Below are the code and all the weights of a small trained network. Each question names an input and a target symbol and asks about switching units off, where a switched-off unit gives its printed mean instead of its output.

import numpy as np


def w(rows, s, z=0):
    codes = np.array(rows[::2]) - 128.0
    scale = np.full(codes.shape[1], s)
    scale[-1] = z or s
    return codes * scale


def softmax(a):
    e = np.exp(a - a.max(-1, keepdims=True))
    return e / e.sum(-1, keepdims=True)


def log_softmax(a):
    a = a - a.max(-1, keepdims=True)
    return a - np.log(np.exp(a).sum(-1, keepdims=True))


def net(x, mask):
    ids = ['ΓΞΣΨΩαβεζηλμτφ'.index(c) for c in x.split()]
    T = len(ids)
    res = E[ids] + P[:T]
    u = 0
    for l in range(3):
        r = res
        for j in range(2):
            rows = slice(3 * j, 3 * j + 3)
            q, k, v = (r @ M[l][rows].T for M in (Q, K, V))
            z = softmax(np.where(np.tri(T) > 0, q @ k.T / 3**0.5, -1e9)) @ v
            o = O[l][rows]
            res = res + np.where(mask[u + j], z, o[:, -1]) @ o[:, :-1]
        u += 2
    return log_softmax(res[-1] @ U[:, :-1].T + U[:, -1])


Q, K, V, O = {}, {}, {}, {}
E = w([
[146,182,44],'Γ',
[101,89,29],'Ξ',
[144,117,127],'Σ',
[167,119,131],'Ψ',
[158,120,7],'Ω',
[134,133,6],'α',
[200,170,143],'β',
[145,87,219],'ε',
[184,105,252],'ζ',
[158,168,145],'η',
[106,82,115],'λ',
[164,165,35],'μ',
[137,58,115],'τ',
[187,102,128],'φ',
],0.02)
P = w([
[56,114,150],'0',
[161,102,127],'1',
[143,80,121],'2',
[141,65,121],'3',
[138,60,121],'4',
[139,49,124],'5',
[119,51,128],'6',
[107,49,126],'7',
[79,52,130],'8',
[50,64,132],'9',
[1,67,134],'10',
],0.0093)
Q[0] = w([
[198,176,145],'0.h1',
[207,213,149],'0.h1',
[165,2,151],'0.h1',
[158,88,26],'0.h2',
[248,49,132],'0.h2',
[110,132,170],'0.h2',
],0.0074)
K[0] = w([
[105,124,104],'0.h1',
[81,134,103],'0.h1',
[69,130,116],'0.h1',
[54,224,212],'0.h2',
[115,127,163],'0.h2',
[93,143,254],'0.h2',
],0.0097)
V[0] = w([
[168,23,75],'0.h1',
[156,246,115],'0.h1',
[199,55,228],'0.h1',
[208,58,60],'0.h2',
[55,113,139],'0.h2',
[254,147,158],'0.h2',
],0.0082)
O[0] = w([
[2,196,174,250],'0.h1',
[131,106,77,86],'0.h1',
[122,228,63,210],'0.h1',
[20,106,221,232],'0.h2',
[218,107,157,63],'0.h2',
[57,164,83,252],'0.h2',
],0.0074,0.0038)
Q[1] = w([
[26,2,99],'1.h1',
[210,231,230],'1.h1',
[16,160,73],'1.h1',
[195,119,204],'1.h2',
[246,167,181],'1.h2',
[131,84,111],'1.h2',
],0.0064)
K[1] = w([
[116,181,171],'1.h1',
[113,118,216],'1.h1',
[2,139,146],'1.h1',
[67,171,111],'1.h2',
[104,87,120],'1.h2',
[82,210,204],'1.h2',
],0.0081)
V[1] = w([
[93,52,152],'1.h1',
[40,95,100],'1.h1',
[140,111,157],'1.h1',
[48,127,212],'1.h2',
[163,103,198],'1.h2',
[121,252,130],'1.h2',
],0.014)
O[1] = w([
[136,106,96,140],'1.h1',
[171,64,111,253],'1.h1',
[127,127,132,90],'1.h1',
[254,154,128,156],'1.h2',
[119,80,201,96],'1.h2',
[95,208,168,169],'1.h2',
],0.011,0.0051)
Q[2] = w([
[187,205,181],'2.h1',
[134,136,140],'2.h1',
[159,155,129],'2.h1',
[153,131,22],'2.h2',
[163,187,9],'2.h2',
[104,122,61],'2.h2',
],0.013)
K[2] = w([
[107,125,115],'2.h1',
[154,141,101],'2.h1',
[150,100,169],'2.h1',
[107,119,7],'2.h2',
[213,180,56],'2.h2',
[130,240,72],'2.h2',
],0.014)
V[2] = w([
[115,7,77],'2.h1',
[95,87,236],'2.h1',
[141,182,113],'2.h1',
[90,56,146],'2.h2',
[191,38,125],'2.h2',
[132,152,61],'2.h2',
],0.016)
O[2] = w([
[127,186,157,99],'2.h1',
[28,78,133,123],'2.h1',
[222,84,91,142],'2.h1',
[77,114,94,206],'2.h2',
[150,88,77,92],'2.h2',
[153,248,72,253],'2.h2',
],0.014,0.0025)
U = w([
[234,110,163,66],'Γ',
[91,103,38,114],'Ξ',
[165,100,74,83],'Σ',
[99,62,61,87],'Ψ',
[161,113,161,255],'Ω',
[104,158,50,150],'α',
[103,91,131,194],'β',
[122,36,217,152],'ε',
[157,123,239,68],'ζ',
[37,119,98,160],'η',
[84,41,105,75],'λ',
[116,254,153,132],'μ',
[200,31,108,34],'τ',
[3,169,212,115],'φ',
],0.0068,0.0096)

Each question gives the input, a string of symbols that net reads in full, and the target symbol t.
The units are the heads (3 rows each of Q, K, V and O). Each row of codes is followed by its name. A weight is (code - 128) times the scale printed after its matrix; where a second scale follows, it is the last column's (O and U).
mask holds one flag per head, layer by layer. A switched-off head (its flag False) gives its mean, the last column of its rows in O, instead of its output. The means were averaged over made-up inputs and are rounded, as every weight is.
A unit's drop is (log p(t) with every unit on - log p(t) with that unit switched off) / (log p(t) with every unit on - log p(t) with every unit switched off).
The circuit of an input: a set's keep is (log p(t) with only the set's units on - log p(t) with every unit switched off) / (log p(t) with every unit on - log p(t) with every unit switched off). Starting from all 6 units, units are removed one at a time, each time the one whose removal leaves the highest keep (on an exact tie, the one counted first), for as long as the keep stays at least 0.8.
circuit, biggest first: the units of the circuit, biggest drop first
unit that matters most: the unit with the biggest drop
heads that matter: for each layer, one digit per head in row order, 1 if its drop is at least 0.15 and else 0, layers parted by /
input η β α Ξ Ψ α η μ β, target φ: circuit, biggest first : [0.h1 1.h2 0.h2 2.h2]
input μ μ Ψ α β Ξ Ξ μ Γ Ψ, target α: heads that matter : 11 / 11 / 11
input Ξ η η φ Ψ Ξ φ, target Ψ: unit that matters most : 2.h2
input β Ξ λ φ Ω ε τ α ζ β, target μ: circuit, biggest first : [1.h2 1.h1 2.h1 0.h1]
input Γ Ψ φ η λ Ψ, target η: heads that matter : 11 / 01 / 11
input η β β φ, target φ: circuit, biggest first : [1.h2 0.h1 2.h2 1.h1]
input β Γ β Ψ, target μ: circuit, biggest first : [2.h2 0.h2]
input τ Ψ β, target τ: circuit, biggest first : [2.h2 1.h2 0.h2]
input η η η β ε Σ ζ β Ψ η η, target φ: heads that matter : 11 / 01 / 01
input Ω φ μ, target μ: heads that matter : 01 / 00 / 10
input μ η φ μ η Ψ Ξ η λ α Σ, target α: heads that matter : 10 / 11 / 11
input τ η φ ε τ, target τ: heads that matter : 10 / 01 / 01
input η η β η μ β η τ β η, target φ: circuit, biggest first : [1.h2 0.h1 2.h2 0.h2]
input μ β μ β η Ψ Σ, target α: heads that matter : 11 / 11 / 11
input ε λ Γ Ξ β, target ε: heads that matter : 11 / 01 / 11
input μ η η, target α: unit that matters most : 0.h1
input α Ψ η Ψ η μ η ε λ Ψ, target Ξ: heads that matter : 11 / 11 / 11
input τ ε β φ, target τ: circuit, biggest first : [1.h2 2.h2]
input ε φ μ η, target ε: heads that matter : 11 / 11 / 11
input Γ Ψ β, target η: unit that matters most : 0.h1
